Here is a tiny trained network, its code and every weight. The questions are about switching its units off for an input and a class, where a switched-off unit gives its printed mean instead of its output.

import numpy as np


def w(rows, s, z=0):
    codes = np.array(rows[::2]) - 128.0
    scale = np.full(codes.shape[1], s)
    scale[-1] = z or s
    return codes * scale


def f(y):
    return y / 2 * (1 + np.tanh(0.7978845608 * (y + 0.044715 * y**3)))


def log_softmax(a):
    a = a - a.max(-1, keepdims=True)
    return a - np.log(np.exp(a).sum(-1, keepdims=True))


def net(x, mask):
    res = np.array(x, float).reshape(1, 6) / 4 @ E
    y = f(res @ A[0][:, :-1].T + A[0][:, -1])
    res = res + np.where(mask, y, B[0][:, -1]) @ B[0][:, :-1]
    return log_softmax(res[-1] @ U[:, :-1].T + U[:, -1])


A, B = {}, {}
E = w([
[126,129,125,125,128],'x0',
[128,255,138,165,178],'x1',
[129,127,128,126,128],'x2',
[98,117,27,231,63],'x3',
[188,110,42,130,197],'x4',
[45,58,148,142,204],'x5',
],0.0078)
A[0] = w([
[130,140,159,66,164,56],'neuron 1',
[140,115,119,209,103,130],'neuron 2',
[164,99,87,71,55,136],'neuron 3',
[139,192,130,153,166,75],'neuron 4',
[140,191,129,178,160,62],'neuron 5',
[211,120,172,80,189,105],'neuron 6',
[11,186,154,103,55,103],'neuron 7',
[141,195,133,154,168,95],'neuron 8',
[67,139,136,118,106,9],'neuron 9',
[119,217,100,121,178,127],'neuron 10',
[76,196,148,153,148,32],'neuron 11',
[58,101,95,124,213,75],'neuron 12',
[240,157,92,96,100,47],'neuron 13',
[138,79,104,77,104,76],'neuron 14',
[164,150,216,84,135,171],'neuron 15',
[166,65,116,101,117,68],'neuron 16',
[122,200,110,143,139,170],'neuron 17',
[102,174,138,149,177,74],'neuron 18',
[160,134,54,130,195,56],'neuron 19',
[148,129,116,182,81,111],'neuron 20',
[184,189,93,103,52,95],'neuron 21',
[133,176,130,146,158,74],'neuron 22',
[120,145,63,230,119,163],'neuron 23',
[153,114,99,96,147,52],'neuron 24',
[141,128,165,95,159,95],'neuron 25',
[82,184,181,112,41,106],'neuron 26',
[80,148,96,153,112,111],'neuron 27',
[197,157,8,81,194,90],'neuron 28',
[71,115,88,169,136,110],'neuron 29',
[53,104,83,171,126,56],'neuron 30',
[197,169,153,101,40,122],'neuron 31',
[122,121,151,108,168,19],'neuron 32',
[128,130,154,81,168,34],'neuron 33',
[130,69,87,71,90,141],'neuron 34',
[7,102,133,132,191,95],'neuron 35',
[77,120,82,218,99,92],'neuron 36',
[151,169,144,191,158,75],'neuron 37',
[154,103,150,198,135,1],'neuron 38',
[99,140,207,148,72,58],'neuron 39',
[158,157,106,107,105,163],'neuron 40',
[101,144,82,159,111,47],'neuron 41',
[143,67,114,81,91,92],'neuron 42',
[148,144,163,102,157,57],'neuron 43',
],0.011,0.0053)
B[0] = w([
[156,185,51,60,105,169],'neuron 1',
[140,212,70,55,159,186],'neuron 2',
[91,165,218,146,102,201],'neuron 3',
[89,92,181,99,49,170],'neuron 4',
[92,108,175,108,80,169],'neuron 5',
[69,176,52,71,139,222],'neuron 6',
[110,42,48,182,160,223],'neuron 7',
[86,131,176,132,71,181],'neuron 8',
[218,67,67,201,125,123],'neuron 9',
[85,120,181,104,92,207],'neuron 10',
[127,97,168,158,77,167],'neuron 11',
[240,83,182,176,166,196],'neuron 12',
[254,69,138,149,190,184],'neuron 13',
[80,114,155,141,66,162],'neuron 14',
[99,169,53,98,148,243],'neuron 15',
[71,130,126,149,61,164],'neuron 16',
[90,124,186,114,95,202],'neuron 17',
[135,131,213,124,67,161],'neuron 18',
[82,59,79,220,102,169],'neuron 19',
[175,182,85,81,165,172],'neuron 20',
[194,121,201,122,130,206],'neuron 21',
[97,119,150,127,60,149],'neuron 22',
[111,176,102,68,155,254],'neuron 23',
[111,118,79,125,95,128],'neuron 24',
[157,193,71,104,137,163],'neuron 25',
[125,31,64,180,149,218],'neuron 26',
[148,136,98,102,143,165],'neuron 27',
[79,57,50,217,166,218],'neuron 28',
[162,149,132,72,125,187],'neuron 29',
[173,136,126,72,119,189],'neuron 30',
[220,148,163,154,236,222],'neuron 31',
[239,143,73,95,119,129],'neuron 32',
[190,181,69,81,119,149],'neuron 33',
[39,155,207,112,96,206],'neuron 34',
[241,106,234,127,138,225],'neuron 35',
[118,210,110,90,130,233],'neuron 36',
[79,141,139,133,91,156],'neuron 37',
[240,97,40,122,189,111],'neuron 38',
[101,101,27,183,122,177],'neuron 39',
[106,111,188,125,145,168],'neuron 40',
[157,177,73,70,126,149],'neuron 41',
[73,190,187,133,63,183],'neuron 42',
[127,154,74,108,88,149],'neuron 43',
],0.0084,0.0067)
U = w([
[132,166,68,69,109,40],'0',
[193,107,175,136,144,160],'1',
[68,126,165,143,12,9],'2',
[94,59,41,194,118,50],'3',
[104,126,127,125,147,254],'4',
],0.011,0.007)

Each question gives the input, the list of numbers given to net, and the class t.
The units are the neurons (one row each of A and B). Each row of codes is followed by its name. A weight is (code - 128) times the scale printed after its matrix; where a second scale follows, it is the last column's (A, B and U).
mask holds one flag per neuron, in row order. A switched-off neuron (its flag False) gives its mean, the last column of its row in B, instead of its output. The means were averaged over made-up inputs and are rounded, as every weight is.
A unit's drop is (log p(t) with every unit on - log p(t) with that unit switched off) / (log p(t) with every unit on - log p(t) with every unit switched off).
The circuit of an input: a set's keep is (log p(t) with only the set's units on - log p(t) with every unit switched off) / (log p(t) with every unit on - log p(t) with every unit switched off). Starting from the 12 units with the biggest drops (on a tie, the unit counted first), units are removed one at a time, each time the one whose removal leaves the highest keep (on an exact tie, the one counted first), for as long as the keep stays at least 0.8.
units of the circuit, in order: the units of the circuit, biggest drop first
most important unit: the unit with the biggest drop
k most important neurons: the k neurons with the biggest drops, biggest first
drop when u is switched off: that unit's drop, to one decimal
input [7,-7,-5,7,5,-2], class 0: 2 most important neurons	[neuron 2; neuron 23]
input [-4,-8,4,-2,-3,7], class 2: units of the circuit, in order	[neuron 42; neuron 34]
input [-8,3,2,7,-3,-8], class 1: units of the circuit, in order	[neuron 31]
input [-1,-1,6,-5,-5,-8], class 1: 2 most important neurons	[neuron 31; neuron 21]
input [3,-4,2,-2,-7,6], class 3: units of the circuit, in order	[neuron 7; neuron 39]
input [-2,0,-4,-6,7,-1], class 3: units of the circuit, in order	[neuron 28; neuron 19]
input [-8,2,-2,-2,5,-6], class 1: 2 most important neurons	[neuron 13; neuron 21]
input [0,5,-7,5,-2,-7], class 1: units of the circuit, in order	[neuron 21; neuron 31]
input [-1,-3,-3,1,2,1], class 2: units of the circuit, in order	[neuron 31; neuron 13]
input [0,-3,-3,6,-6,-2], class 0: units of the circuit, in order	[neuron 2; neuron 20]
input [-8,0,-3,5,-6,-4], class 3: 3 most important neurons	[neuron 26; neuron 7; neuron 39]
input [6,-8,-8,7,6,1], class 2: 3 most important neurons	[neuron 34; neuron 3; neuron 42]
input [7,3,-3,7,6,1], class 0: 3 most important neurons	[neuron 23; neuron 36; neuron 2]
input [2,0,-1,4,-7,5], class 3: units of the circuit, in order	[neuron 7]
input [2,-6,-6,-1,-8,-7], class 3: 2 most important neurons	[neuron 26; neuron 39]
input [6,-6,5,0,3,6], class 1: 2 most important neurons	[neuron 12; neuron 35]
input [-2,5,-5,7,-8,-8], class 1: 2 most important neurons	[neuron 21; neuron 31]
input [4,-6,4,3,3,8], class 1: drop when neuron 12 is switched off	0.2
input [-8,-1,-4,7,-7,-2], class 0: drop when neuron 19 is switched off	0.1
input [2,5,4,3,-8,1], class 3: most important unit	neuron 7
input [-8,-6,-3,-3,6,2], class 2: 2 most important neurons	[neuron 34; neuron 42]
input [-3,0,3,-3,-3,6], class 1: drop when neuron 35 is switched off	0.4
